Below are the code and all the weights of a small trained network. Each question names an input and a class and asks about switching units off, where a switched-off unit gives its printed mean instead of its output.

import numpy as np


def w(rows, s, z=0):
    codes = np.array(rows[::2]) - 128.0
    scale = np.full(codes.shape[1], s)
    scale[-1] = z or s
    return codes * scale


def norm(h):
    return h / np.sqrt((h * h).mean(-1, keepdims=True) + 1e-5)


def f(y):
    return np.maximum(y, 0)


def log_softmax(a):
    a = a - a.max(-1, keepdims=True)
    return a - np.log(np.exp(a).sum(-1, keepdims=True))


def net(x, mask):
    res = np.array(x, float).reshape(1, 4) / 4 @ E
    u = 0
    for l in range(3):
        y = f(norm(res) @ A[l][:, :-1].T + A[l][:, -1])
        res = res + np.where(mask[u : u + 5], y, B[l][:, -1]) @ B[l][:, :-1]
        u += 5
    return log_softmax(norm(res)[-1] @ U[:, :-1].T + U[:, -1])


A, B = {}, {}
E = w([
[193,63,195,101,87,107,20,90,120],'x0',
[158,103,141,122,128,61,138,109,119],'x1',
[104,98,72,122,4,118,153,94,94],'x2',
[82,152,101,147,79,212,107,132,122],'x3',
],0.0025)
A[0] = w([
[142,125,132,125,244,65,201,134,118,4],'L0N1',
[127,142,142,137,174,104,122,133,148,53],'L0N2',
[171,115,190,127,183,115,20,133,126,18],'L0N3',
[110,151,117,136,195,98,166,135,137,19],'L0N4',
[96,144,108,124,197,220,154,140,130,40],'L0N5',
],0.011,0.0012)
B[0] = w([
[101,157,113,127,134,28,254,188,145,228],'L0N1',
[176,120,132,196,73,86,127,159,86,168],'L0N2',
[143,81,178,45,133,131,53,22,174,255],'L0N3',
[142,128,128,127,131,78,204,198,142,196],'L0N4',
[99,157,108,158,147,181,98,103,121,236],'L0N5',
],0.0086,0.0087)
A[1] = w([
[103,183,101,187,219,255,98,155,100,15],'L1N1',
[209,90,211,84,160,117,132,206,136,15],'L1N2',
[213,81,117,169,187,146,117,157,40,25],'L1N3',
[134,110,75,166,15,103,137,113,80,137],'L1N4',
[164,139,132,149,203,172,108,144,80,2],'L1N5',
],0.0097,0.00058)
B[1] = w([
[56,242,96,253,104,178,1,130,182,255],'L1N1',
[91,140,74,135,119,222,120,134,127,179],'L1N2',
[154,104,129,138,93,121,167,127,113,128],'L1N3',
[164,51,98,132,117,170,147,166,59,219],'L1N4',
[137,168,128,169,125,133,96,162,134,151],'L1N5',
],0.0071,0.0067)
A[2] = w([
[230,253,237,79,238,168,132,204,18,78],'L2N1',
[118,190,242,201,218,167,126,121,44,74],'L2N2',
[153,198,211,163,229,107,179,184,9,3],'L2N3',
[182,134,158,188,126,22,238,186,156,119],'L2N4',
[195,227,204,174,204,79,195,250,43,34],'L2N5',
],0.0064,0.0018)
B[2] = w([
[183,146,161,132,41,86,86,122,79,133],'L2N1',
[130,142,134,129,99,133,107,142,111,158],'L2N2',
[82,74,158,106,154,139,165,113,137,176],'L2N3',
[123,210,155,150,190,141,186,190,89,253],'L2N4',
[126,141,112,2,138,60,130,33,199,225],'L2N5',
],0.0059,0.006)
U = w([
[160,81,205,42,133,116,50,14,171,186],'0',
[76,207,102,215,117,183,62,131,148,67],'1',
[111,182,131,114,169,45,255,175,143,254],'2',
[174,45,103,137,91,174,147,160,34,12],'3',
],0.0076,0.00052)

Each question gives the input, the list of numbers given to net, and the class t.
The units are the neurons (one row each of A and B). Each row of codes is followed by its name. A weight is (code - 128) times the scale printed after its matrix; where a second scale follows, it is the last column's (A, B and U).
mask holds one flag per neuron, layer by layer. A switched-off neuron (its flag False) gives its mean, the last column of its row in B, instead of its output. The means were averaged over made-up inputs and are rounded, as every weight is.
A unit's drop is (log p(t) with every unit on - log p(t) with that unit switched off) / (log p(t) with every unit on - log p(t) with every unit switched off).
The circuit of an input: a set's keep is (log p(t) with only the set's units on - log p(t) with every unit switched off) / (log p(t) with every unit on - log p(t) with every unit switched off). Starting from the 12 units with the biggest drops (on a tie, the unit counted first), units are removed one at a time, each time the one whose removal leaves the highest keep (on an exact tie, the one counted first), for as long as the keep stays at least 0.8.
units of the circuit, in order: the units of the circuit, biggest drop first
most important unit: the unit with the biggest drop
top k neurons: the k neurons with the biggest drops, biggest first
k most important neurons of layer l: the k neurons of layer l with the biggest drops, biggest first
drop of u: that unit's drop, to one decimal
input [0,-1,-8,3], class 0: units of the circuit, in order -> (L0N3)
input [-4,5,6,0], class 3: top 3 neurons -> (L0N3, L0N1, L0N5)
input [-4,-1,8,4], class 3: top 4 neurons -> (L0N5, L1N4, L0N3, L0N1)
input [2,-8,3,-2], class 3: units of the circuit, in order -> (L0N3, L0N1, L1N4)
input [-3,0,5,-1], class 3: top 4 neurons -> (L0N3, L0N5, L0N1, L0N4)
input [6,-8,5,5], class 3: units of the circuit, in order -> (L0N3, L1N4)
input [2,0,4,4], class 3: top 3 neurons -> (L0N3, L0N5, L0N1)
input [2,3,2,-4], class 0: top 3 neurons -> (L1N1, L0N4, L2N4)
input [5,-3,4,0], class 0: top 4 neurons -> (L1N1, L0N2, L0N1, L0N4)
input [5,0,4,0], class 0: units of the circuit, in order -> (L1N1, L0N1)
input [0,3,4,6], class 3: top 2 neurons -> (L0N3, L0N5)
input [2,-8,-6,-6], class 0: top 2 neurons -> (L0N3, L1N2)
input [3,-3,0,4], class 0: top 2 neurons -> (L0N5, L1N1)
input [-2,-1,8,0], class 3: top 2 neurons -> (L0N3, L0N5)
input [2,2,-7,2], class 0: most important unit -> L0N3
input [3,5,4,0], class 3: 2 most important neurons of layer 0 -> (L0N3, L0N1)
input [-2,6,8,8], class 3: 3 most important neurons of layer 0 -> (L0N5, L0N3, L0N1)
input [5,2,3,1], class 0: drop of L1N1 -> 0.1
input [7,-1,7,0], class 3: drop of L0N3 -> 0.8
input [-4,0,8,-3], class 3: drop of L0N1 -> 0.6
